Below is a small trained network, with its code and all its weights. Each question gives an input and a target symbol and asks what happens when units are switched off, that is, made to give their printed mean instead of their output.

import numpy as np


def w(rows, s, z=0):
    codes = np.array(rows[::2]) - 128.0
    scale = np.full(codes.shape[1], s)
    scale[-1] = z or s
    return codes * scale


def f(y):
    return y / 2 * (1 + np.tanh(0.7978845608 * (y + 0.044715 * y**3)))


def softmax(a):
    e = np.exp(a - a.max(-1, keepdims=True))
    return e / e.sum(-1, keepdims=True)


def log_softmax(a):
    a = a - a.max(-1, keepdims=True)
    return a - np.log(np.exp(a).sum(-1, keepdims=True))


def net(x, mask):
    ids = ['ΞΨΩαητ'.index(c) for c in x.split()]
    T = len(ids)
    res = E[ids] + P[:T]
    r = res
    for j in range(3):
        rows = slice(2 * j, 2 * j + 2)
        q, k, v = (r @ M[0][rows].T for M in (Q, K, V))
        z = softmax(np.where(np.tri(T) > 0, q @ k.T / 2**0.5, -1e9)) @ v
        o = O[0][rows]
        res = res + np.where(mask[j], z, o[:, -1]) @ o[:, :-1]
    y = f(res @ A[0][:, :-1].T + A[0][:, -1])
    res = res + np.where(mask[3:7], y, B[0][:, -1]) @ B[0][:, :-1]
    return log_softmax(res[-1] @ U[:, :-1].T + U[:, -1])


Q, K, V, O, A, B = {}, {}, {}, {}, {}, {}
E = w([
[143,189,186,114,164,113,155],'Ξ',
[52,206,133,214,145,60,134],'Ψ',
[128,124,231,158,184,82,83],'Ω',
[139,60,143,165,168,55,127],'α',
[117,210,54,50,197,92,113],'η',
[38,135,133,88,252,174,135],'τ',
],0.019)
P = w([
[187,120,57,193,25,211,20],'0',
[205,171,106,245,144,132,128],'1',
[129,109,128,116,19,152,67],'2',
[163,153,140,188,150,115,146],'3',
[95,92,149,74,29,141,97],'4',
[137,143,169,147,164,102,167],'5',
[75,74,181,33,50,131,116],'6',
[125,130,193,115,177,87,193],'7',
[54,55,206,1,49,117,144],'8',
[119,124,217,99,178,64,223],'9',
],0.0094)
Q[0] = w([
[185,88,75,149,109,125,99],'h1',
[122,105,155,208,204,157,153],'h1',
[94,137,162,84,96,45,139],'h2',
[86,114,96,140,1,203,97],'h2',
[149,176,101,157,217,148,154],'h3',
[66,165,200,76,184,40,156],'h3',
],0.035)
K[0] = w([
[188,132,76,163,106,210,77],'h1',
[67,13,140,186,190,135,119],'h1',
[109,145,155,86,83,13,128],'h2',
[113,185,80,228,3,142,71],'h2',
[62,219,77,102,174,243,135],'h3',
[51,162,178,55,169,38,197],'h3',
],0.026)
V[0] = w([
[141,249,205,137,99,165,141],'h1',
[14,137,59,188,76,72,160],'h1',
[241,102,150,74,168,62,114],'h2',
[187,137,145,86,57,97,82],'h2',
[101,204,215,147,132,180,17],'h3',
[137,105,80,63,195,19,36],'h3',
],0.016)
O[0] = w([
[140,247,132,202,93,138,121,160],'h1',
[103,35,165,184,70,122,24,126],'h1',
[148,119,150,87,140,48,10,158],'h2',
[213,125,113,65,181,157,87,92],'h2',
[42,33,158,63,149,54,122,202],'h3',
[180,2,111,157,125,202,134,248],'h3',
],0.0093,0.017)
A[0] = w([
[177,96,97,199,160,48,135,2],'n1',
[100,146,49,17,32,190,72,30],'n2',
[104,127,120,96,40,247,83,55],'n3',
[83,127,91,45,64,249,112,90],'n4',
],0.015,0.0018)
B[0] = w([
[133,170,129,122,128,147,125,253],'n1',
[133,111,177,140,7,65,182,183],'n2',
[138,150,141,111,184,93,171,216],'n3',
[125,147,124,118,82,157,72,200],'n4',
],0.018,0.013)
U = w([
[97,255,120,101,80,70,142,78],'Ξ',
[99,129,70,202,95,51,223,157],'Ψ',
[87,117,77,103,112,23,115,76],'Ω',
[177,141,98,205,99,137,134,254],'α',
[126,173,116,147,28,74,153,73],'η',
[52,189,148,153,40,152,65,42],'τ',
],0.0047,0.0058)

Each question gives the input, a string of symbols that net reads in full, and the target symbol t.
The units are the heads (2 rows each of Q, K, V and O) and the neurons (one row each of A and B). Each row of codes is followed by its name. A weight is (code - 128) times the scale printed after its matrix; where a second scale follows, it is the last column's (O, A, B and U).
mask holds one flag per unit, heads first, then neurons. A switched-off unit (its flag False) gives its mean, the last column of its rows in O or B, instead of its output. The means were averaged over made-up inputs and are rounded, as every weight is.
A unit's drop is (log p(t) with every unit on - log p(t) with that unit switched off) / (log p(t) with every unit on - log p(t) with every unit switched off).
The circuit of an input: a set's keep is (log p(t) with only the set's units on - log p(t) with every unit switched off) / (log p(t) with every unit on - log p(t) with every unit switched off). Starting from all 7 units, units are removed one at a time, each time the one whose removal leaves the highest keep (on an exact tie, the one counted first), for as long as the keep stays at least 0.8.
circuit, biggest first: the units of the circuit, biggest drop first
k most important neurons: the k neurons with the biggest drops, biggest first
heads that matter: for each layer, one digit per head in row order, 1 if its drop is at least 0.15 and else 0, layers parted by /
drop when u is switched off: that unit's drop, to one decimal
input τ τ η Ψ Ψ Ξ, target τ: circuit, biggest first -> [h1]
input τ η η Ψ Ω Ω, target Ξ: circuit, biggest first -> [h1, h3]
input Ω α Ξ Ξ, target Ω: circuit, biggest first -> [h1, h3, n1]
input Ξ η Ψ Ψ Ξ Ψ, target τ: heads that matter -> 101
input Ξ Ψ η Ψ η Ξ τ Ω, target Ψ: 2 most important neurons -> [n4, n1]
input Ξ Ω Ξ η α η τ Ψ Ξ Ξ, target τ: heads that matter -> 100
input Ω Ψ η Ω η η Ψ Ω η Ω, target α: heads that matter -> 001
input η α Ω Ψ Ξ τ τ Ω Ω α, target Ω: heads that matter -> 110
input Ψ η Ψ Ξ, target α: 3 most important neurons -> [n3, n2, n1]
input Ψ η Ψ, target Ψ: heads that matter -> 010
input τ α Ψ Ξ, target Ω: circuit, biggest first -> [h1, h3]
input Ψ Ψ Ξ η Ψ Ω Ξ, target Ξ: circuit, biggest first -> [h1, h3]
input α Ξ Ω α τ Ω Ω α Ψ α, target Ω: circuit, biggest first -> [h1, h2]
input η η Ψ Ψ α η Ξ Ω τ η, target Ψ: circuit, biggest first -> [h2]
input Ω η τ η Ω τ α Ω, target Ψ: drop when h2 is switched off -> 1.1
input Ω Ω Ω η τ τ, target Ψ: drop when h2 is switched off -> 0.8
input Ω Ξ Ω Ψ, target Ξ: drop when h1 is switched off -> 0.2
